Each row is followed by its class number.
[  3   5  -7  26   1  15  19  19  18  18  -2   6 -21  -3  -7  18  26   8
   2   1 -22  -6 -22 -23   7 -23  -3  47   8   7  -3  20  21] => 4
[-16  11  29   1  -5   8  -6 -14   4   7   3 -11   7  -5 -13  14   8  13
  24 -12 -57 -48  -2  -2 -13 -11  17  72  41  18  34 -11   3] => 5
[-28 -15  16   2  19 -25  -7  -6   9  17 -11  18  -7  10   3 -10 -16  13
  21  18  13   6  -1 -19   6  10 -13   0   0  34  14   2 -21] => 2
[  2  12  13   8   8  -8 -19   2  16   2  -9  10  -5   0   9   8  -3  -2
   0  17   4   4  20   9  -3  14   1 -35  -9  13  -8  -8  -7] => 1
[-11 -43  -5   1 -15 -40  50  10  34  -5   5  10  10   6 -14  44  20  -1
 -13 -13 -36   6 -17 -81  17 -74 -17  24   4 -22  15   3  12] => 3
[-15 -11   6   4  18 -51   7   8  29  -3   7  12  -7   7   5 -10 -16  -2
   3  10   8  10   0 -24  26  17 -14 -11 -35  13   4  -2 -20] => 3
[-45 -16  13 -14  20 -24 -17   0 -10   3  -3  -4 -12  15  12 -10 -15  17
  -1   0  30   8   4 -23   3   6  11  21 -38  23  16  21 -11] => 6
[  5 -20   8  -4  17 -36  30 -15   5  -8   4  -3 -13   1   7 -11   0  -3
  -2   0   1   8 -18 -31  15   8 -10  -2  -8   8  20  31 -27] => 2
[ 25   2  28 -16  17  -5 -17 -24 -21  -9   6 -26   0 -16 -11  14  -5   1
 -37   4  -1 -21 -39 -51 -13  15  15  34  21   9  40  25  -3] => 5
[ -5 -36  -4  34 -52  49  32  37  39  48 -18  64  18   9  23  27  -2  -2
  36   2  79   7  -1  10 -15 -52 -34  23   6  23 -26  -4 -37] => 0
[ -7  -8  -4   3  20 -11   0   1 -12  -3  -9   7 -11   7  -6 -16 -10  18
  -2  -3  -6  -5 -15  -8   9  17  -3  -2   6   2  -4   9  17] => 5
[  6  -6   4   7   8 -45  -1  -1   1  -5   4   5  -8  -3   8   3  -6  11
   1 -11  12  -5 -10 -11  12   8   6  -7 -21  17  24  21 -27] => 4
[ -1 -11  13   6   1  -4  -5  -1 -20  -8  33   1  35  -9   2  11  -5  27
 -25 -11  -2 -10  -8 -34  -7 -14  -5  43 -16   9  28  18  11] => 2
[ -9  -2  11   8  -3 -11  -9  -4  10  15  12  13  -5  -3  -9  24  15   1
   5  23   0  -9 -23 -28  -2  -2  25  20  10  22  53  17 -17] => 7
[-25  19 -23   2   8 -42   8  11  65  -1  -9  49  18   5 -16   5 -52 -30
  31  73 -93  34 -37 -34 -30 -19 -32   5   5  32 -55 -34 -28] => 2
[ -5  17  12  21   8   6 -21   0  13   9  19   5  -4  -7 -19  19  18   5
  -2  19  17  -6 -17 -11  -2 -24 -22  30 -10  18   6   2  11] => 6
[ -8 -11  -7  -9  13 -28  10   1  -2   7   2   4 -10  -2  21  -5  -6  -6
   7  11  14  23  -2   1  12   2  -3  -7 -14   9  -1  20 -18] => 7
[  4  14  10   3  11  -6 -13   5   7   8  -1   4   1 -16  13  12  -2 -13
  -8  23 -11   2  12  -1  10  12  -2 -29 -15   8 -14  -3  -4] => 6
[ -3 -20   0  -2  -2   1  -5  11   0 -25   5  16   1 -18 -12  32   9   4
   2 -15  22  -7 -19 -15  10  -4  -4  -3   5  19  22  38  19] => 5
[ 24  -8  -6 -27  -6 -58  56  14 -10 -26 -37  10 -28  -8 -16 -36 -37 -54
 -34  12 -62  22 -15   8  54  47 -10  23 -23  12 -24  51 -75] => 4
[  7   8  10  18   1   1 -24  -1  15   0  -5   7  -5 -14  11  19  -4  -1
  -3  17   6   4  16  -3   6   5  -4 -41 -17  12 -10   3  -7] => 4
[ -2   9  13   4   6   5 -14   2  13   5   0   6  -3 -14  17  10   0  -6
   1  26   8  -4  25   9  12  15  -4 -23 -13   9 -16  -5  -4] => 6
[-21  -1 -24  25  43 -77 -32 -24   8 -32 -11   5 -10  21  22  10   6  31
  21 -24 -57  52 -36 -37   6 -25  -3 -60 -47  10 -19  31  30] => 3
[ -2   3  15  27  18  25 -18  -7  23   1 -12  18 -36  -6  -6  19  20  10
  42   4  12 -37  -1   6 -22  -2  14  26  21  26  10  -6  13] => 0
[  8  12  12  13  -4   1 -24  -2  14   1  -2   8 -13  -6   6  10  -1   2
  -4  21  -5  -3  23   2   1  15   2 -38 -12   9 -19  -4   0] => 4
[-28  16  16  10   0   6 -10 -13  13  -1  24 -23  18  -9   3  18   6  18
  -4 -19 -19 -23  -3   9 -15 -18  20  41  -9  18  32   5   3] => 6
[-59 -36 -30  57  23 -14 -22 -32  39 -56 -13  11   9  18 -30  -1 -64  10
  -5   4 -20 -18 -62 -53 -20 -42  -6   1 -21  -3   6   4 -40] => 2
[ -9  -8   0  -8  11 -33   4   1  -7  -2   1   0   7   7   2 -13   3  -4
  -4  14  -7  18   4 -19  22   1 -17  -5 -17  -2  -9  11  -8] => 2
[ -4   6  11  14   6  -4 -11  -6  16  -2  -1   6  -6 -11  13   8  -3  -7
  -1  21  -5   6  20  -2  -1  12   1 -40 -10   9 -15   0  -2] => 7
[ -7 -18   1  -9  12 -33  -4  19  -9  25   4   9   5  -8  11  -3  -3 -11
   9   4  -1   0 -11 -25  33  15  -6 -12 -15  17  16  12 -18] => 3
[-48 -40   0   8  16  23  13  25  19  26  -7 -11  -7 -36 -33  45 -21 -46
   2 -23 -93 -42 -13 -62  -4 -74 -22  -1  23   9   2 -23  11] => 3
[ -1   4   6   4  11  -6 -21   0   9   2 -11   9  -1  -4  10   8  -1   1
  -1  29   3   4  10  -4   1  14   8 -35  -5   8   0   1  -6] => 1
[ 34  11 -12  40 -25  15   6  -8  42 -46 -16  33  35   1  12  48   8 -15
  31  24 -66 -19 -11 -42  -9 -10  29  15  31 -43   8 -21 -10] => 2
[-17   1  -5  -5  21 -29   9  20 -16   6   4   4  -5   6  -4 -25 -10  -6
   4   1  -4   4   0  -6  11   2 -16  10 -32   2 -11  -1  -3] => 6
[-17  -1   5   0   4 -34 -11   0  -4  12   5 -10  -5  17   3 -14  -4  16
  -3   1 -16   1   3 -22  10   8   4  -3 -20   7   1   9  -2] => 4
[  7  10  11   9   2   5 -20  -1   7   0   0   0  -4 -18   4  10   0  -8
   1  25  -2  -6  21   0   5   3  -4 -24 -13   2  -8  -6  -8] => 4
[-37  -9   4 -17  18 -26 -17   0  -9  12  12 -19 -10  10  11  -5  -9   2
  -1  -5   5  16  -3 -11  14   7  -3  -4 -32  21   9  26   0] => 6
[  1  13  13   3   9   1 -25   4  11   8  -2   6  -1 -10   8  13  -5  -6
  -4  22  -3   3  13   4  -6  17   1 -35  -6  21  -5   0  -2] => 1
[ 25 -38  -1 -39 -21  17   0  -4 -26  -6 -48  42 -39  38  12  18  19  19
  27 -24 114  48  32  41  -5   2 -19 -24  44   0 -36   4  28] => 2
[ -3   8   9   4  13  -5 -21   5  18   5  -3   6  -9  -5  12  11   1   1
  -3  20   9   0  18   7  -1  14   2 -30  -6  16 -12  -2   2] => 1
[-25  18   3  -8 -29 -50  57  41  66 -26  26  16   5  26   7  -4  -9 -17
  33 -43 -64 -28  51  10  -9  36  21  -6 -16  -1 -23 -38   9] => 6
[-12 -27   6  -9  14  20  19   6  -3   1 -11   4  10 -59   2   3 -56 -36
 -11  13 -35 -20 -24 -38 -26  -9 -26 -11  18  41 -33  26 -26] => 7
[ -6  11  12  10   8  -4 -26   5  24   0  -7  12  -5   0   9  11  -2  -4
   6  26  12   1  15  -3  -6  15   5 -31 -12  16  -5  -4  -9] => 1
[  0  -9  39 -21   6 -26 -46 -25 -38 -15  38 -23  26  -4 -21  30 -29  -7
  17 -32 -44 -23  -6 -65 -55 -44 -23  29 -10  20  33 -14  12] => 0
[-27  -6   7  19   3 -30 -31  19   2   2   0  20   9  -6 -16  18  -3  19
   0  -5  13 -21  -8 -27   2 -21  -3  15 -23  34  17  10  -9] => 4
[-17 -11 -20  -1  17 -49  27 -17  18  -7  -3   9  -3 -18  -9  15  19  -2
  12   5 -54  38 -40  -6   6 -56  -5 -36 -19  14  20  23 -15] => 3
[ 12  14  11   7  10   5  -7   2   8   4  -1   5 -10 -13   9   8   9 -12
  -3  22  11   2  14   2   4  10  -6 -35 -14   1 -14  -4  -1] => 6
[ -9 -30 -14  -9  -8   9 -13  21 -42   0   3  13  38 -15 -15   3  -5  -1
  27 -15  -3 -32 -11  -6  13   6  -3  -7  16   1  22  13  18] => 0
[  2   3  14  12  10   5 -17   1  14  16  -5  10  -8  -9  14  10   1  -7
   4  24   3   4  22  10   3   9   0 -30 -16  13 -11  -7  -4] => 0
[  2  -7   2   3   2 -10   1   8  -3 -11  -7   1   3  -7  -4  -2 -11 -10
   6   8  35  -6   4 -13   7  -5  -2   6 -20 -11  20  -6 -31] => 4
[-10   4  43  11  21 -24 -16  -4   7   9  -7  11  15  13  61   4 -84  40
   4 -43 -55  -1  57   3 -41  26  -6  23 -22  47 -46 -37  21] => 0
[  6 -11  -6  -2  13 -43  12   8 -20 -14   4  14   2  15   0 -16 -21   2
 -14  -1   7  28 -15 -17  22   9 -13   0 -37 -11  14  13 -11] => 5
[-15 -11  43  -5  16  -7 -21  -7  -2   5 -73  18 -15  -6   3  27 -62 -27
   3  16 -79  -3  30 -17  11  -9 -18  45  24  32 -25 -24 -37] => 5
[-17 -18  12  12  30   6   1   6  11  22  -2  11  -4 -41   7  14  -3  22
  26  33  24 -18   3 -28   4 -25 -18   7   6  29  22   2   4] => 4
[ 19 -24 -11  30 -10 -85  39 -12  36   0   9  33   7   9  25  23   0  37
  20  -1 -75  -5 -19 -38  36 -22 -16  -7   9   7   1  24 -13] => 4
[-30   3  25   8  13 -28  -1 -18  21  -3  -7  -8   0 -11  19   7  12  16
   0   3   7 -20   7 -18 -26 -22  38  31 -11  22  23   6 -37] => 7
[ 32 -11   2  -3  22 -57  25   8  38  12   2  21 -16  -6 -17  16 -46 -25
  30  18   4   2 -50 -72  -4   8 -61 -25  33  29   1 -12 -16] => 4
[-17  -8  -5 -31  16 -28 -19   7 -14  -6   6  -5  -7   6   4 -12  -5   1
  -1  14  13  17   0  -2  11  30   7 -17 -20  16   6  31   1] => 1
[ -2   4   9   2  10 -28   9   3 -12   6   6  -7  10 -10 -10   6   0  -2
  -3 -12 -20 -24  -4  -2   8  -2   7  34  15   5  32  -5  -9] => 7
[ 15 -22   8 -32  -9 -24  10  12  15   8 -31  18 -35  13  50  53 -32 -25
  16  -5  16  48  25   9  23  11  23  33  -9  18  25  15 -49] => 4
[-15  -7  18   7   7 -25   2 -24   3 -25  10   5  -3  -1 -18  14  11  17
  -1   9  22   4 -10 -26 -15 -30  16  32 -19   8  60  12 -15] => 7
[  2 -16   4  -9  11 -32 -10  -5   6  -7   6   6 -14  10   7  10 -13   6
  -5  10   6   1   2 -17   6   9  -2  -7  -5  10   7  14  -7] => 1
[ 17  -8  -5  23  23  11  -8   5 -25   2  11  20  15 -24  12  18 -10   9
   6  19 -35  -1 -34 -35   8  10  17  17 -17  10  48  32  13] => 0
